Below is a small trained network, with its code and all its weights. Each question gives an input and a class and asks what happens when units are switched off, that is, made to give their printed mean instead of their output.

import numpy as np


def w(rows, s, z=0):
    codes = np.array(rows[::2]) - 128.0
    scale = np.full(codes.shape[1], s)
    scale[-1] = z or s
    return codes * scale


def f(y):
    return y / 2 * (1 + np.tanh(0.7978845608 * (y + 0.044715 * y**3)))


def log_softmax(a):
    a = a - a.max(-1, keepdims=True)
    return a - np.log(np.exp(a).sum(-1, keepdims=True))


def net(x, mask):
    res = np.array(x, float).reshape(1, 6) / 4 @ E
    y = f(res @ A[0][:, :-1].T + A[0][:, -1])
    res = res + np.where(mask, y, B[0][:, -1]) @ B[0][:, :-1]
    return log_softmax(res[-1] @ U[:, :-1].T + U[:, -1])


A, B = {}, {}
E = w([
[148,21,35,54,109,198],'x0',
[101,83,190,102,9,184],'x1',
[130,130,139,121,134,135],'x2',
[45,70,160,142,205,87],'x3',
[119,152,90,9,88,1],'x4',
[138,132,145,154,129,93],'x5',
],0.0091)
A[0] = w([
[191,145,122,120,182,98,73],'neuron 1',
[82,49,125,144,157,82,111],'neuron 2',
[43,80,159,151,126,86,184],'neuron 3',
[160,94,119,194,124,142,43],'neuron 4',
[108,156,63,153,131,107,60],'neuron 5',
[118,83,78,64,102,157,135],'neuron 6',
[44,153,181,129,40,161,151],'neuron 7',
[91,103,128,103,149,140,252],'neuron 8',
[235,165,79,159,66,135,86],'neuron 9',
[138,196,101,121,88,167,150],'neuron 10',
[90,184,135,96,101,92,166],'neuron 11',
[136,97,80,154,122,107,152],'neuron 12',
[128,107,82,96,122,139,197],'neuron 13',
[172,162,61,122,195,139,93],'neuron 14',
[138,159,100,128,189,131,58],'neuron 15',
[129,136,58,141,161,116,119],'neuron 16',
[135,168,91,102,84,84,230],'neuron 17',
[87,166,115,52,115,115,95],'neuron 18',
[136,165,84,126,90,87,82],'neuron 19',
[197,149,129,110,110,141,36],'neuron 20',
[207,207,104,84,101,103,80],'neuron 21',
[88,192,114,99,185,107,172],'neuron 22',
[108,113,153,216,121,146,123],'neuron 23',
[125,89,116,67,97,81,131],'neuron 24',
[143,145,92,184,135,170,160],'neuron 25',
[127,130,124,89,129,95,57],'neuron 26',
[131,100,107,72,123,195,127],'neuron 27',
[248,174,120,119,156,87,147],'neuron 28',
[103,136,78,187,153,195,72],'neuron 29',
[148,115,165,196,95,205,158],'neuron 30',
[236,16,95,130,116,135,177],'neuron 31',
[134,109,108,95,125,144,117],'neuron 32',
[198,126,112,144,94,124,49],'neuron 33',
[171,29,47,135,150,136,160],'neuron 34',
[112,113,165,128,158,118,225],'neuron 35',
[104,108,150,133,73,135,68],'neuron 36',
[158,206,163,135,103,131,172],'neuron 37',
[87,85,170,130,43,100,103],'neuron 38',
],0.012,0.0042)
B[0] = w([
[118,90,183,169,129,148,177],'neuron 1',
[40,132,136,59,143,254,194],'neuron 2',
[99,175,26,97,189,171,212],'neuron 3',
[157,93,182,81,117,147,165],'neuron 4',
[124,71,178,120,85,156,149],'neuron 5',
[125,152,168,153,166,122,216],'neuron 6',
[90,119,187,196,167,127,232],'neuron 7',
[113,203,94,150,165,135,185],'neuron 8',
[7,107,125,96,224,177,213],'neuron 9',
[64,118,71,143,184,166,186],'neuron 10',
[149,165,181,111,95,120,194],'neuron 11',
[167,144,119,184,86,138,151],'neuron 12',
[126,195,127,158,125,139,189],'neuron 13',
[97,63,217,181,123,153,209],'neuron 14',
[123,64,192,147,87,136,172],'neuron 15',
[90,98,188,174,134,141,180],'neuron 16',
[151,166,139,173,139,145,220],'neuron 17',
[189,125,173,94,114,143,187],'neuron 18',
[146,112,131,56,144,140,171],'neuron 19',
[103,70,86,108,162,181,154],'neuron 20',
[82,142,157,99,97,138,216],'neuron 21',
[132,141,163,171,109,175,205],'neuron 22',
[178,171,170,78,133,122,219],'neuron 23',
[147,137,189,129,83,148,206],'neuron 24',
[103,185,204,57,99,134,199],'neuron 25',
[180,86,187,95,128,167,154],'neuron 26',
[141,126,163,179,133,67,200],'neuron 27',
[135,146,146,175,181,181,221],'neuron 28',
[193,113,176,81,90,121,201],'neuron 29',
[158,164,151,96,117,113,255],'neuron 30',
[128,210,104,137,151,130,223],'neuron 31',
[96,146,133,128,168,69,157],'neuron 32',
[86,91,119,99,204,154,150],'neuron 33',
[161,190,114,168,137,65,229],'neuron 34',
[82,181,83,124,101,128,182],'neuron 35',
[70,22,170,178,162,90,163],'neuron 36',
[66,198,76,146,174,83,210],'neuron 37',
[101,82,158,196,125,139,201],'neuron 38',
],0.0063,0.01)
U = w([
[132,207,104,166,115,101,166],'0',
[116,40,165,200,104,141,58],'1',
[75,142,84,47,163,162,37],'2',
[137,187,102,151,60,170,255],'3',
[140,151,135,101,149,87,236],'4',
[172,147,167,31,88,134,43],'5',
[168,123,66,122,85,80,119],'6',
[214,34,30,106,4,88,12],'7',
],0.011,0.0052)

Each question gives the input, the list of numbers given to net, and the class t.
The units are the neurons (one row each of A and B). Each row of codes is followed by its name. A weight is (code - 128) times the scale printed after its matrix; where a second scale follows, it is the last column's (A, B and U).
mask holds one flag per neuron, in row order. A switched-off neuron (its flag False) gives its mean, the last column of its row in B, instead of its output. The means were averaged over made-up inputs and are rounded, as every weight is.
A unit's drop is (log p(t) with every unit on - log p(t) with that unit switched off) / (log p(t) with every unit on - log p(t) with every unit switched off).
The circuit of an input: a set's keep is (log p(t) with only the set's units on - log p(t) with every unit switched off) / (log p(t) with every unit on - log p(t) with every unit switched off). Starting from the 12 units with the biggest drops (on a tie, the unit counted first), units are removed one at a time, each time the one whose removal leaves the highest keep (on an exact tie, the one counted first), for as long as the keep stays at least 0.8.
units of the circuit, in order: the units of the circuit, biggest drop first
most important unit: the unit with the biggest drop
k most important neurons: the k neurons with the biggest drops, biggest first
input [2,-4,4,3,7,-2], class 5: units of the circuit, in order => [neuron 18; neuron 26; neuron 24]
input [8,-6,-8,3,7,-6], class 0: units of the circuit, in order => [neuron 34; neuron 13]
input [4,-5,3,-5,-3,-1], class 1: units of the circuit, in order => [neuron 14]
input [7,6,-6,7,-4,4], class 0: units of the circuit, in order => [neuron 34; neuron 31; neuron 8]
input [6,4,-6,-2,-7,2], class 5: units of the circuit, in order => [neuron 29; neuron 30]
input [0,2,5,-6,6,-3], class 2: units of the circuit, in order => [neuron 9; neuron 10]
input [-6,1,-1,7,-2,4], class 2: units of the circuit, in order => [neuron 3; neuron 2]
input [-6,-8,2,-6,-8,3], class 1: units of the circuit, in order => [neuron 14; neuron 15]
input [-1,-7,-4,-1,8,-1], class 5: units of the circuit, in order => [neuron 19; neuron 18; neuron 26]
input [-7,-5,3,8,4,-4], class 2: units of the circuit, in order => [neuron 2; neuron 3]
input [-1,0,-5,-8,-7,-2], class 2: 2 most important neurons => [neuron 9; neuron 10]
input [-5,6,6,8,-7,8], class 2: units of the circuit, in order => [neuron 3; neuron 2]
input [5,8,-2,-7,-8,-7], class 1: 3 most important neurons => [neuron 36; neuron 27; neuron 7]
input [-6,8,8,-5,-3,4], class 1: 2 most important neurons => [neuron 7; neuron 36]
input [3,1,5,-5,-1,-7], class 4: most important unit => neuron 27
input [2,4,0,3,-2,-8], class 4: 3 most important neurons => [neuron 22; neuron 14; neuron 17]
input [8,4,4,-8,4,2], class 0: 2 most important neurons => [neuron 27; neuron 34]
input [-7,5,-4,0,-7,6], class 0: 3 most important neurons => [neuron 37; neuron 7; neuron 2]
input [-3,6,-2,7,1,-5], class 2: 3 most important neurons => [neuron 3; neuron 2; neuron 14]
input [3,-8,-2,4,-3,6], class 1: most important neuron => [neuron 14]
input [-1,1,0,-6,-6,-3], class 2: 2 most important neurons => [neuron 9; neuron 10]
input [4,4,-7,8,4,7], class 2: 2 most important neurons => [neuron 2; neuron 3]
